Each row has a name. After each piece below comes the name of the row it's from, unless a question asks for something else. Each question is about the rows just above it. Places in a row count from 0.

[135 169 169 169 143 124 169 157 169 135 132 136 135]  C
[ 73  92 161 105 137  95 119 141 149  77 165 105  89]  L
[ 95 137  73 105 161 119 105  77 149 141 165  92  89]  Q
[175 120 163 124 137 149 107 148 155 144 109 154 172]  F
Count of [135] in C:	3
The row with [ 73  92 161 105 137  95 119 141 149  77 165 105] is	L

[143 139 142 134 143 139 103 103 143] = V
[ 99 139 116 134 180 161 102  86 143] = E
[168 149 162 137 149 160 144 148 160] = J
[ 99 139 121 134  99 103 102  86 143] = P
Count of [142] in V:	1
Where do [142 134] appear?	V
Every place of [143] in V:	0 4 8
Count of [144] in J:	1
How many times does P hold [142]?	0

[139 142 100 101 153 162 152 108  98 133 173 109 133 154  95 117 158 161
  93 177  88 169  95 181 126 171 167 175 113 144 128 153  90 180 174 129
 121 133  97  96 163  97 107 153 106  96 140 142 179 109 171  93 153 173
 172]  X
[140 141  96  96 153 109 152 108 101 134 173 109 135  96  96 118 157 162
  96 178  91 169  96 180 128 172 168 174 109 145 129 151  91 179 174 129
 123 134  97  96 163  96 107 152 107  97 140 142 179 109 169 108 152 173
 173]  N
[158 161  93 177  88 167 113 170 166 126  82 169 129 100 178 150 107  96
 174  74 179  93 176  80 133  77  87  89 161 113 137 116 186  78  85 139
 141 129 183 172 103 181 165 114 165 181 124 126  77 167  96 175 115  83
  80]  D
Every place of [175] in X:	27
After [ 96 163  96 107], its row goes on with	[152 107  97 140 142 179 109 169 108 152 173 173]
Which row holds [158 161  93 177  88 169]?	X
Places of [109] in row N:	5 11 28 49

[110 125  86 164 128] : M
[129 125  86 164 129] : T
[ 87  87  87 186  87] : Z
How many times does Z hold [86]?	0
q: [110 125]	M
Count of [129] in T:	2
Which row holds [129 125  86 164 129]?	T
After [110 125  86], its row goes on with	[164 128]

[ 92 128 124 176 176 154  88 176]  H
[ 80 138 138  93 115 119 171  99]  B
[ 80 138 139  93  96 118 170 174]  G
[152 108 163 176 124 109 115 151]  U
Go on from [118 170] to the end of its row.	[174]
After [ 80 138 139  93], its row goes on with	[ 96 118 170 174]
Places of [176] in row H:	3 4 7

[141 130 147 147 169 139 149 143 169 157 144 146 167 140 143 166 157 132
 137 139 139 171 137 135 140 157 157 137 138 133 138 138 144 140 180 136
 133 168 145 134 141 170 150 170 139] : Y
[ 81 104 113 117 116 121 112  80 135 131  76 120 136 120 120 128 130 104
  91  72  79 132  89 124 121 133 132 104 122 107 118 123  76 122 137  88
 125 132  74 102 121 117 112 128  81] : A
[ 97 115  93  96 149  81  90  89 150 142  86 101  90  83  97 148  83 113
 101  92  97  90 107 104  89 145 143 107  88 115 107 100  83  83 158  87
 106 150  83 110  77 149  89 149  95] : S
[ 82 103 133 135 146 130 134  78 150 143  74 133 150 130 129 149 143 102
  85  72  75 151  85 128 131 146 143 102 129 108 134 132  75 131  84  92
 129 148  74 102 131 148 134 148  83] : K
Count of [107] in S:	3
Places of [88] in row A:	35
Count of [82] in S:	0

[144 146  73 159 140] = pomot
[106 176  69 171 160] = sizat
[128 181  93 161 155] = bevu
[146 128 128 128 128] = Kuda
[135  94 171  76 125] = zim
[128 128 127 129 127] = Moli
[128 129 128 127 127] = dit
[ 92 135 142 124 104] = Totum
[121 134 163 127 139] = zut
[129 130 127 128 128] = dise
[142 156 141 114 121] = tur
The rest of the row after [106 176  69 171]:	[160]
Go on from [144 146] to the end of its row.	[ 73 159 140]
Places of [128] in row Kuda:	1 2 3 4

[147  99 134 153 129 110]  Tel
[100 133  77  77 186 133]  Fope
[ 98 140 135 100 167 114]  luzuv
[147 169 148 140 169 148]  vetuz
[129 104 158 124 106 165]  pelur
[147  99 135 101 167 148]  potez
[102 140 135 100 167 114]  Zof
[100 127 155  77 185  82]  fugu
After [100 127 155  77 185], its row goes on with	[82]
After [100 127], its row goes on with	[155  77 185  82]
At which places does vetuz hold [169]?	1 4
Count of [133] in Fope:	2

[129 132 127 126 126 130 125 128 173 127 134 130 127 133 128 129 129 133
 133 126 127 147 128 164 173 182 132 128 129 127 126 128 128 128 128 130
 127 129 128 130 129 127 128 129 129 127 127 129] : mige
[129 132 127 126 126 130 125 128 131 128 134 130 127 133 128 129 129 133
 133 140 138 147 157 164 173 182 132 128 129 127 126 164 128 128 127 130
 127 129 128 130 129 127 164 129 129 127 128 129] : Zotud
[128 128 130 130 133 136 140 146 152 161 170 175 181 180 180 176 168 159
 151 143 138 147 164 157 129 127 130 129 129 127 128 128 128 129 128 130
 129 128 128 128 129 128 129 129 130 128 128 127] : zanu
q: [147 157 164]	Zotud
The rest of the row after [147 128 164]:	[173 182 132 128 129 127 126 128 128 128 128 130 127 129 128 130 129 127
 128 129 129 127 127 129]
Places of [127] in row mige:	2 9 12 20 29 36 41 45 46
Count of [164] in Zotud:	3
After [127 130 127 129 128], its row goes on with	[130 129 127 164 129 129 127 128 129]
Every place of [128] in mige:	7 14 22 27 31 32 33 34 38 42

[162 125 105 162 168 168 116 135 103 164 167 117 147 122  88 111 175 106
 116 127  86 127 104 112 147  99  95  97 100 113 168 124 128 157 168  95
 168 117] : Depi
[150 137 116 119 157 148 128 141 118 103 118  92 133 122 109 140 140 142
 112 128 131 123 117 117 128 115 126 128 118 129 128 131 116 157 171 112
  96 128] : Sapa
[128 138 155  94 152 134 118 140  96 130 105 127 163 154 122 130 145 163
 120 120 156 120 134 133 126 107 132 133 110 132 171 131 124 136 126 157
 124 103] : Gopo
How many times does Depi hold [167]?	1
The row with [118 140] is	Gopo
Places of [116] in row Sapa:	2 32
Times [163] occurs in Gopo:	2
Which row holds [157 171]?	Sapa
Times [95] occurs in Depi:	2
How many times does Sapa hold [158]?	0

[135 172 145 127 134 138 128 160 147] -> nosil
[152 167 133 167 152 131 127 167 147] -> bub
[127 128 131 166 127 132 151 128 126] -> difab
[127 128 164 164 127 131 149 128 131] -> duso
[127 128 132 165 127 132 150 128 126] -> moted
[126 128 128 160 126 128 128 169 145] -> borub
[180 128 128 128 179 128 128 133 126] -> Rera
[128 142 156 160 128 146 163 126 132] -> kisik
[154 167 133 128 154 132 127 168 147] -> tiv
[160 164 130 128 159 130 127 168 147] -> toz
[126 128 165 160 126 129 144 128 126] -> Dur
Count of [167] in bub:	3
Places of [164] in row duso:	2 3

[ 92  86  70 190  95] -> vamoz
[151 168 173 103 165] -> Mokul
[150 110 117 142 110] -> fupe
[111 111 111 105 111] -> paput
[136 160 112 129 159] -> Miv
[136 160 159 117 159] -> rok
[190  70  92  86  93] -> funu
[ 92  70  86 190 107] -> zibu
[172 176 189  90 168] -> ligub
[140 101 106 149 102] -> pibub
Count of [111] in paput:	4
q: [70 92 86]	funu
Where do [ 92  70  86 190] appear?	zibu
q: [159 117]	rok
The rest of the row after [151 168]:	[173 103 165]
Places of [111] in row paput:	0 1 2 4

[101  89  91  88 156  99  96 185 121 156  93 100 117 165 171 100 108] : zok
[121  98 158 143 182  70  74 164 130 152 139 178 187  70 143 119 177] : tep
[121  98 158 143 182  70 182 165 130 152 139  84 105 121  70 124 182] : Nuze
The rest of the row after [ 96 185 121 156]:	[ 93 100 117 165 171 100 108]
How many times does Nuze hold [182]?	3
After [ 70  74 164 130 152], its row goes on with	[139 178 187  70 143 119 177]
The rest of the row after [164 130 152 139]:	[178 187  70 143 119 177]
At which places does zok hold [100]?	11 15
Go on from [ 84 105 121  70 124] to the end of its row.	[182]

[166 108  82 157  91 103 127 114 115] = muzu
[166 145  82 157 129 103 127  90 116] = zilap
[139 128 154  90  90 146  90  90 115] = nopu
[166 108  82 157 166 166 127 114 166] = Ziz
Go on from [ 82 157 166] to the end of its row.	[166 127 114 166]
Times [90] occurs in nopu:	4
Times [166] occurs in Ziz:	4
After [145  82 157], its row goes on with	[129 103 127  90 116]

